X = [116 120 126 114 100 113 120 125 141]
X[0]	116
X[3]	114
X[6]	120

A =
[[119 138 113 114 105 121 126 128 122 149 155 119]
 [158 151 142 140 123 128 109 101 128 125 104 109]
 [136 144 127 129 108 143 122 119 146 145 139 114]
 [131 133 132 133 123 144 128 128 146 134 131 127]
 [126 117 139 140 143 146 135 138 148 120 119 143]
 [134 143 124 123 115 114 118 115 113 135 130 116]
 [102 113 118 120 130 132 142 151 133 135 150 146]
 [136 122 143 142 149 129 126 126 128 110 101 139]
 [156 147 144 143 127 134 112 105 135 123 102 113]
 [115 120 123 123 134 114 132 137 113 126 132 139]
 [124 126 129 130 130 132 130 133 133 129 130 134]]
A[0,0] = 119
A[4,8] = 148
A[:, 8] = [122, 128, 146, 146, 148, 113, 133, 128, 135, 113, 133]
A[7] = [136, 122, 143, 142, 149, 129, 126, 126, 128, 110, 101, 139]
A[6,6] = 142
A[:, 11] = [119, 109, 114, 127, 143, 116, 146, 139, 113, 139, 134]
A[6,2] = 118
A[2,3] = 129
A[0,10] = 155
A[:, 1] = [138, 151, 144, 133, 117, 143, 113, 122, 147, 120, 126]
A[9,8] = 113
A[0,9] = 149
A[7,9] = 110
A[2,1] = 144
A[6,3] = 120
A[4,6] = 135
A[3] = [131, 133, 132, 133, 123, 144, 128, 128, 146, 134, 131, 127]
A[10] = [124, 126, 129, 130, 130, 132, 130, 133, 133, 129, 130, 134]
A[4,3] = 140
A[7,10] = 101
A[5,9] = 135
A[5,7] = 115
A[3,4] = 123
A[8,4] = 127
A[9,0] = 115
A[9,7] = 137
A[:, 10] = [155, 104, 139, 131, 119, 130, 150, 101, 102, 132, 130]
A[8] = [156, 147, 144, 143, 127, 134, 112, 105, 135, 123, 102, 113]
A[0,6] = 126
A[:, 4] = [105, 123, 108, 123, 143, 115, 130, 149, 127, 134, 130]
A[8,3] = 143
A[7,3] = 142
A[1,5] = 128

m =
[[142 110 114 127 130 111 108 146 137 130 128 132]
 [141 109 123 120 137 117 121 137 138 137 128 139]
 [140 119 115 117 116 102 129 136 137 145 121 127]]
m[0][0] -> 142
m[0][1] -> 110
m[2][10] -> 121
m[1][6] -> 121
m[2][5] -> 102
m[0][11] -> 132
m[0][5] -> 111
m[:, 11] -> [132, 139, 127]
m[0][7] -> 146
m[1][7] -> 137
m[1][9] -> 137
m[1] -> [141, 109, 123, 120, 137, 117, 121, 137, 138, 137, 128, 139]

M =
[[139 107 137 126 119]
 [115 134 121 124 139]
 [144 123 144 135 115]
 [136 131 124 136 133]
 [120 133 116 129 137]
 [129 131 122 142 131]
 [123 133 133 133 128]
 [140 134 136 135 124]
 [133 138 126 135 112]
 [130 114 134 126 123]
 [131 129 124 130 129]
 [109 133 130 115 137]
 [122 123 119 129 132]
 [121 121 109 133 133]
 [134 131 130 140 129]
 [139 123 138 129 110]]
M[0,0]: 139
M[2,1]: 123
M[:, 0]: [139, 115, 144, 136, 120, 129, 123, 140, 133, 130, 131, 109, 122, 121, 134, 139]
M[:, 1]: [107, 134, 123, 131, 133, 131, 133, 134, 138, 114, 129, 133, 123, 121, 131, 123]
M[9,4]: 123
M[6,1]: 133
M[13,3]: 133
M[5,2]: 122
M[1,2]: 121
M[7,0]: 140
M[7,1]: 134
M[9,3]: 126
M[2,4]: 115
M[:, 2]: [137, 121, 144, 124, 116, 122, 133, 136, 126, 134, 124, 130, 119, 109, 130, 138]
M[5,1]: 131
M[13]: [121, 121, 109, 133, 133]
M[14,4]: 129
M[4,3]: 129
M[3,0]: 136
M[6]: [123, 133, 133, 133, 128]
M[3,1]: 131
M[:, 3]: [126, 124, 135, 136, 129, 142, 133, 135, 135, 126, 130, 115, 129, 133, 140, 129]
M[15,4]: 110
M[:, 4]: [119, 139, 115, 133, 137, 131, 128, 124, 112, 123, 129, 137, 132, 133, 129, 110]
M[4,1]: 133
M[12,2]: 119
M[0]: [139, 107, 137, 126, 119]
M[7,2]: 136

x =
[[127 132 142 126 124 129 136 115 123 122 119 151 128 123 120 130]
 [124 131 136 141 123 128 128 131 113 128 123 133 131 121 138 120]
 [141 139 149 150 134 138 130 120 108 136 132 135 121 125 135 142]
 [131 121 115 120 124 129 155 117 113 132 113 135 122 128 123 131]
 [136 126 129 129 117 141 114 104 137 130 126 116 110 128 145 140]
 [130 132 141 139 134 109 131 141 125 130 146 132 144 144 143 121]
 [136 139 118 128 130 129 138 125 133 126 117 133 141 127 143 139]
 [117 126 139 130 135 125 121 126 125 140 134 152 121 131 131 126]
 [130 117 121 122 129 129 130 126 133 131 122 119 133 132 136 140]
 [136 134 125 136 137 118 121 132 145 143 144 128 130 136 135 130]
 [118 128 137 131 126 123 127 134 145 137 126 150 136 134 152 123]
 [134 122 100 115 126 113 140 130 145 121 114 130 134 133 130 128]
 [116 104 130 129 131 118 146 116  99 118 126 144 138 132 133 113]]
Rows and columns are counted from 0.
(0, 0) => 127
(4, 14) => 145
(2, 6) => 130
(7, 10) => 134
(1, 8) => 113
(9, 14) => 135
(9, 7) => 132
(10, 15) => 123
(11, 5) => 113
(12, 3) => 129
(10, 9) => 137
(0, 12) => 128
(6, 12) => 141
(9, 15) => 130
(6, 7) => 125
(5, 13) => 144
(12, 6) => 146
(0, 1) => 132
(6, 10) => 117
(10, 11) => 150
(12, 8) => 99
(11, 14) => 130
(11, 10) => 114
(4, 12) => 110
(7, 3) => 130
(2, 3) => 150
(4, 5) => 141
(12, 4) => 131
(11, 13) => 133
(1, 1) => 131
(3, 1) => 121
(5, 0) => 130
(2, 13) => 125
(11, 3) => 115
(3, 0) => 131
(3, 12) => 122
(3, 15) => 131
(0, 4) => 124

arr =
116,122,114,112,108
115,122,118,154,103
Indices start at 0.
row 0 col 0 = 116
row 0 col 2 = 114
row 1 col 2 = 118
